Below are the code and all the weights of a small trained network. Each question names an input and a target symbol and asks about switching units off, where a switched-off unit gives its printed mean instead of its output.

import numpy as np


def w(rows, s, z=0):
    codes = np.array(rows[::2]) - 128.0
    scale = np.full(codes.shape[1], s)
    scale[-1] = z or s
    return codes * scale


def f(y):
    return y / 2 * (1 + np.tanh(0.7978845608 * (y + 0.044715 * y**3)))


def softmax(a):
    e = np.exp(a - a.max(-1, keepdims=True))
    return e / e.sum(-1, keepdims=True)


def log_softmax(a):
    a = a - a.max(-1, keepdims=True)
    return a - np.log(np.exp(a).sum(-1, keepdims=True))


def net(x, mask):
    ids = ['αζθμπτω'.index(c) for c in x.split()]
    T = len(ids)
    res = E[ids] + P[:T]
    q, k, v = (res @ M[0].T for M in (Q, K, V))
    z = softmax(np.where(np.tri(T) > 0, q @ k.T / 3**0.5, -1e9)) @ v
    res = res + np.where(mask[0], z, O[0][:, -1]) @ O[0][:, :-1]
    y = f(res @ A[0][:, :-1].T + A[0][:, -1])
    res = res + np.where(mask[1:9], y, B[0][:, -1]) @ B[0][:, :-1]
    return log_softmax(res[-1] @ U[:, :-1].T + U[:, -1])


Q, K, V, O, A, B = {}, {}, {}, {}, {}, {}
E = w([
[108,103,47,108,141],'α',
[150,84,61,65,131],'ζ',
[105,172,139,148,126],'θ',
[60,85,136,69,222],'μ',
[127,99,43,89,97],'π',
[126,98,145,252,163],'τ',
[229,175,115,99,231],'ω',
],0.02)
P = w([
[200,158,2,197,219],'0',
[193,142,28,178,204],'1',
[169,137,46,176,192],'2',
[146,132,52,156,175],'3',
[147,115,63,146,148],'4',
[124,104,68,137,126],'5',
[107,101,81,130,115],'6',
[98,92,90,127,95],'7',
[100,77,102,116,79],'8',
[79,78,108,101,68],'9',
[70,60,119,97,56],'10',
[69,54,124,86,33],'11',
[56,44,128,88,29],'12',
],0.0093)
Q[0] = w([
[206,167,226,168,148],'h0',
[221,205,223,95,193],'h0',
[116,164,253,143,92],'h0',
],0.016)
K[0] = w([
[165,174,24,156,179],'h0',
[191,171,47,104,191],'h0',
[147,112,3,126,126],'h0',
],0.02)
V[0] = w([
[211,152,152,240,111],'h0',
[197,97,248,103,231],'h0',
[56,102,170,248,254],'h0',
],0.0049)
O[0] = w([
[103,138,123,62,9,70],'h0',
[124,66,180,92,132,158],'h0',
[72,85,163,145,104,253],'h0',
],0.016,0.0075)
A[0] = w([
[141,64,143,68,109,96],'n0',
[166,138,192,119,112,123],'n1',
[196,165,95,140,71,2],'n2',
[156,144,66,195,134,26],'n3',
[74,140,197,80,90,248],'n4',
[134,88,251,123,102,106],'n5',
[120,212,124,129,83,149],'n6',
[138,149,197,180,164,179],'n7',
],0.014,0.0086)
B[0] = w([
[96,153,124,174,127,202],'n0',
[145,141,116,123,142,126],'n1',
[158,5,172,124,88,128],'n2',
[113,163,183,140,134,151],'n3',
[193,128,140,143,151,243],'n4',
[106,145,94,103,131,209],'n5',
[82,133,191,46,152,143],'n6',
[158,128,102,147,72,254],'n7',
],0.017,0.0078)
U = w([
[121,194,131,190,170,43],'α',
[254,154,109,97,177,253],'ζ',
[126,149,17,80,114,111],'θ',
[122,66,133,156,204,42],'μ',
[195,106,215,129,145,149],'π',
[178,134,138,209,73,198],'τ',
[106,148,161,109,130,193],'ω',
],0.0083,0.0033)

Each question gives the input, a string of symbols that net reads in full, and the target symbol t.
The units are the heads (3 rows each of Q, K, V and O) and the neurons (one row each of A and B). Each row of codes is followed by its name. A weight is (code - 128) times the scale printed after its matrix; where a second scale follows, it is the last column's (O, A, B and U).
mask holds one flag per unit, heads first, then neurons. A switched-off unit (its flag False) gives its mean, the last column of its rows in O or B, instead of its output. The means were averaged over made-up inputs and are rounded, as every weight is.
A unit's drop is (log p(t) with every unit on - log p(t) with that unit switched off) / (log p(t) with every unit on - log p(t) with every unit switched off).
The circuit of an input: a set's keep is (log p(t) with only the set's units on - log p(t) with every unit switched off) / (log p(t) with every unit on - log p(t) with every unit switched off). Starting from all 9 units, units are removed one at a time, each time the one whose removal leaves the highest keep (on an exact tie, the one counted first), for as long as the keep stays at least 0.8.
units of the circuit, in order: the units of the circuit, biggest drop first
most important unit: the unit with the biggest drop
k most important neurons: the k neurons with the biggest drops, biggest first
drop when u is switched off: that unit's drop, to one decimal
input θ ω ω θ, target ζ: 2 most important neurons : n4, n0
input θ τ τ α μ ω τ α, target τ: units of the circuit, in order : h0, n4
input α ζ π, target π: units of the circuit, in order : h0, n2, n3, n6
input τ τ τ τ τ ζ ζ, target τ: units of the circuit, in order : h0, n0, n4
input α τ π π θ μ α θ ω θ τ θ θ, target π: units of the circuit, in order : h0, n4, n6, n5
input α μ μ τ ζ, target τ: units of the circuit, in order : h0, n0
input α π τ θ μ θ ω π τ ω ζ α, target τ: units of the circuit, in order : h0, n4, n0
input α α α θ τ μ μ μ μ μ μ τ θ, target π: most important unit : n4
input θ π τ π ζ θ θ θ, target ω: 2 most important neurons : n6, n7
input τ τ α μ α μ α, target μ: drop when h0 is switched off : 0.4
input μ μ α μ μ α, target μ: drop when n7 is switched off : 0.1
input μ ζ μ τ τ ζ α π, target τ: drop when n6 is switched off : -0.1
